Here is a tiny trained network, its code and every weight. The questions are about switching its units off for an input and a target symbol, where a switched-off unit gives its printed mean instead of its output.

import numpy as np


def w(rows, s, z=0):
    codes = np.array(rows[::2]) - 128.0
    scale = np.full(codes.shape[1], s)
    scale[-1] = z or s
    return codes * scale


def f(y):
    return y / 2 * (1 + np.tanh(0.7978845608 * (y + 0.044715 * y**3)))


def softmax(a):
    e = np.exp(a - a.max(-1, keepdims=True))
    return e / e.sum(-1, keepdims=True)


def log_softmax(a):
    a = a - a.max(-1, keepdims=True)
    return a - np.log(np.exp(a).sum(-1, keepdims=True))


def net(x, mask):
    ids = ['αγεζηπστ'.index(c) for c in x.split()]
    T = len(ids)
    res = E[ids] + P[:T]
    u = 0
    for l in range(2):
        q, k, v = (res @ M[l].T for M in (Q, K, V))
        z = softmax(np.where(np.tri(T) > 0, q @ k.T / 3**0.5, -1e9)) @ v
        res = res + np.where(mask[u], z, O[l][:, -1]) @ O[l][:, :-1]
        u += 1
        y = f(res @ A[l][:, :-1].T + A[l][:, -1])
        res = res + np.where(mask[u : u + 16], y, B[l][:, -1]) @ B[l][:, :-1]
        u += 16
    return log_softmax(res[-1] @ U[:, :-1].T + U[:, -1])


Q, K, V, O, A, B = {}, {}, {}, {}, {}, {}
E = w([
[58,82,74,213,83],'α',
[164,69,252,147,77],'γ',
[57,130,20,177,131],'ε',
[166,166,126,128,189],'ζ',
[111,126,184,91,142],'η',
[114,38,98,228,142],'π',
[157,39,143,212,185],'σ',
[59,117,79,85,195],'τ',
],0.013)
P = w([
[59,134,178,126,153],'0',
[118,189,152,111,118],'1',
[113,153,185,246,122],'2',
[140,148,149,95,120],'3',
[116,117,146,229,140],'4',
[155,117,130,83,120],'5',
[126,101,109,218,157],'6',
[171,88,113,68,119],'7',
[151,73,94,228,157],'8',
[181,60,97,55,125],'9',
],0.011)
Q[0] = w([
[126,114,93,108,143],'0.h0',
[126,10,177,140,180],'0.h0',
[109,77,181,118,128],'0.h0',
],0.014)
K[0] = w([
[95,127,67,144,158],'0.h0',
[223,61,2,25,55],'0.h0',
[205,136,103,16,86],'0.h0',
],0.0079)
V[0] = w([
[232,154,82,139,2],'0.h0',
[9,124,195,86,231],'0.h0',
[82,105,147,95,124],'0.h0',
],0.003)
O[0] = w([
[110,105,29,163,124,2],'0.h0',
[163,123,255,83,124,224],'0.h0',
[154,131,150,103,124,145],'0.h0',
],0.0041,0.0018)
A[0] = w([
[234,227,142,73,199,83],'0.n0',
[194,164,31,181,114,76],'0.n1',
[138,109,140,44,89,75],'0.n2',
[96,105,75,213,90,99],'0.n3',
[81,140,93,71,22,120],'0.n4',
[56,108,183,219,199,255],'0.n5',
[179,81,131,254,162,76],'0.n6',
[13,161,56,109,86,103],'0.n7',
[134,93,163,140,85,107],'0.n8',
[124,176,161,165,115,175],'0.n9',
[95,185,114,157,161,147],'0.n10',
[189,221,73,157,123,143],'0.n11',
[78,89,210,82,223,134],'0.n12',
[126,168,146,134,173,233],'0.n13',
[146,89,95,103,194,199],'0.n14',
[69,140,178,105,51,71],'0.n15',
],0.0085,0.0039)
B[0] = w([
[152,69,206,106,28,145],'0.n0',
[146,125,93,188,179,137],'0.n1',
[131,149,199,101,223,125],'0.n2',
[187,98,208,91,172,179],'0.n3',
[209,108,206,74,125,126],'0.n4',
[141,108,70,246,73,255],'0.n5',
[155,211,79,71,207,209],'0.n6',
[169,171,186,128,27,146],'0.n7',
[88,94,72,157,144,137],'0.n8',
[111,124,133,173,102,145],'0.n9',
[98,85,120,163,122,142],'0.n10',
[79,111,68,160,79,129],'0.n11',
[206,219,147,196,146,167],'0.n12',
[179,131,97,188,71,161],'0.n13',
[240,139,121,103,105,165],'0.n14',
[102,95,199,124,184,126],'0.n15',
],0.013,0.0099)
Q[1] = w([
[4,139,57,80,144],'1.h0',
[207,82,100,119,57],'1.h0',
[68,163,176,86,65],'1.h0',
],0.019)
K[1] = w([
[47,134,230,252,99],'1.h0',
[129,160,148,59,238],'1.h0',
[113,249,109,199,119],'1.h0',
],0.014)
V[1] = w([
[107,15,145,162,172],'1.h0',
[127,144,251,113,188],'1.h0',
[97,156,71,127,192],'1.h0',
],0.02)
O[1] = w([
[203,9,227,217,122,42],'1.h0',
[75,208,231,200,113,11],'1.h0',
[26,79,86,184,176,23],'1.h0',
],0.011,0.012)
A[1] = w([
[174,185,151,204,108,3],'1.n0',
[44,152,209,11,75,109],'1.n1',
[103,16,70,180,114,158],'1.n2',
[200,178,146,127,153,155],'1.n3',
[189,139,187,59,108,30],'1.n4',
[121,154,43,211,177,112],'1.n5',
[104,187,109,45,118,166],'1.n6',
[84,125,121,253,146,104],'1.n7',
[115,117,199,57,100,164],'1.n8',
[91,145,75,92,124,109],'1.n9',
[127,57,133,30,126,126],'1.n10',
[122,169,193,145,162,139],'1.n11',
[131,81,56,232,85,180],'1.n12',
[88,176,105,103,153,120],'1.n13',
[70,139,71,96,111,132],'1.n14',
[80,34,142,160,144,83],'1.n15',
],0.008,0.0049)
B[1] = w([
[91,152,138,148,247,214],'1.n0',
[209,59,196,88,190,170],'1.n1',
[155,240,58,111,201,249],'1.n2',
[120,79,93,118,56,239],'1.n3',
[75,137,56,176,171,200],'1.n4',
[66,110,189,109,60,227],'1.n5',
[135,83,183,189,139,228],'1.n6',
[163,201,133,58,115,159],'1.n7',
[125,153,153,133,78,150],'1.n8',
[85,100,99,148,105,193],'1.n9',
[66,115,214,118,100,186],'1.n10',
[108,151,109,109,69,164],'1.n11',
[115,50,203,92,137,241],'1.n12',
[170,113,83,161,142,170],'1.n13',
[66,124,120,129,152,189],'1.n14',
[184,146,142,159,51,164],'1.n15',
],0.014,0.021)
U = w([
[169,185,28,214,116,103],'α',
[123,212,112,180,86,104],'γ',
[75,139,118,232,66,43],'ε',
[149,129,146,147,2,250],'ζ',
[121,136,202,181,98,185],'η',
[206,167,103,112,144,105],'π',
[85,144,94,140,160,78],'σ',
[136,66,126,232,185,186],'τ',
],0.0039,0.0026)

Each question gives the input, a string of symbols that net reads in full, and the target symbol t.
The units are the heads (3 rows each of Q, K, V and O) and the neurons (one row each of A and B). Each row of codes is followed by its name. A weight is (code - 128) times the scale printed after its matrix; where a second scale follows, it is the last column's (O, A, B and U).
mask holds one flag per unit, layer by layer, with each layer's heads first. A switched-off unit (its flag False) gives its mean, the last column of its rows in O or B, instead of its output. The means were averaged over made-up inputs and are rounded, as every weight is.
A unit's drop is (log p(t) with every unit on - log p(t) with that unit switched off) / (log p(t) with every unit on - log p(t) with every unit switched off).
The circuit of an input: a set's keep is (log p(t) with only the set's units on - log p(t) with every unit switched off) / (log p(t) with every unit on - log p(t) with every unit switched off). Starting from the 12 units with the biggest drops (on a tie, the unit counted first), units are removed one at a time, each time the one whose removal leaves the highest keep (on an exact tie, the one counted first), for as long as the keep stays at least 0.8.
circuit, biggest first: the units of the circuit, biggest drop first
most important unit: the unit with the biggest drop
k most important neurons: the k neurons with the biggest drops, biggest first
top k neurons in layer l: the k neurons of layer l with the biggest drops, biggest first
input τ γ η ζ ζ ε η, target ζ: circuit, biggest first : 1.n2, 1.n0
input ζ α α ε π τ γ γ α, target η: top 3 neurons in layer 0 : 0.n12, 0.n5, 0.n8
input ε ζ ζ ζ, target ζ: top 2 neurons in layer 1 : 1.n2, 1.n3
input α ε σ π ε ε τ, target ζ: circuit, biggest first : 1.n0, 1.n4
input ζ ζ γ ε γ α η ζ τ, target α: circuit, biggest first : 1.h0, 0.n0, 1.n12, 1.n4
input ζ η ε, target γ: circuit, biggest first : 0.n5, 1.h0, 1.n7
input ζ η σ τ ζ ε, target τ: 3 most important neurons : 0.n5, 0.n7, 1.n6
input τ η ζ ε ζ ζ η π ε, target π: top 2 neurons in layer 1 : 1.n2, 1.n12
input η ε ε η η, target γ: circuit, biggest first : 1.h0, 0.n5, 1.n12
input σ γ τ, target η: most important unit : 0.n5
input π ε α τ σ α, target τ: top 3 neurons in layer 0 : 0.n5, 0.n9, 0.n12
input γ ζ σ τ η, target ε: 2 most important neurons : 0.n5, 0.n3
input γ π ζ π η η, target π: 2 most important neurons : 0.n6, 1.n2
input α ε ε σ π π π γ ζ ζ, target ζ: top 3 neurons in layer 0 : 0.n14, 0.n6, 0.n5
input π ε η, target ζ: top 2 neurons in layer 0 : 0.n6, 0.n12
input ζ η π ε ε σ ε γ ζ, target η: top 2 neurons in layer 1 : 1.n0, 1.n2
input ε ε α σ ζ η, target σ: most important unit : 0.n6
input ε ζ ζ ε π σ π ζ η, target α: top 2 neurons in layer 0 : 0.n5, 0.n0
input γ ζ α σ ζ ζ γ ζ σ, target α: 3 most important neurons : 0.n0, 0.n5, 0.n6
input α σ π ζ τ σ ζ η γ, target γ: most important unit : 0.n5
input ζ σ α α τ ζ σ α η, target τ: top 3 neurons in layer 1 : 1.n2, 1.n0, 1.n5
input η γ α α γ η ε ζ η η, target η: 4 most important neurons : 0.n5, 1.n1, 0.n6, 0.n2
input ζ ζ π σ ε, target σ: top 3 neurons in layer 0 : 0.n5, 0.n6, 0.n3
input π π α ζ, target π: 3 most important neurons : 0.n0, 0.n6, 1.n2
input τ σ ζ α α ε σ ζ, target σ: 4 most important neurons : 0.n6, 1.n2, 0.n0, 0.n5
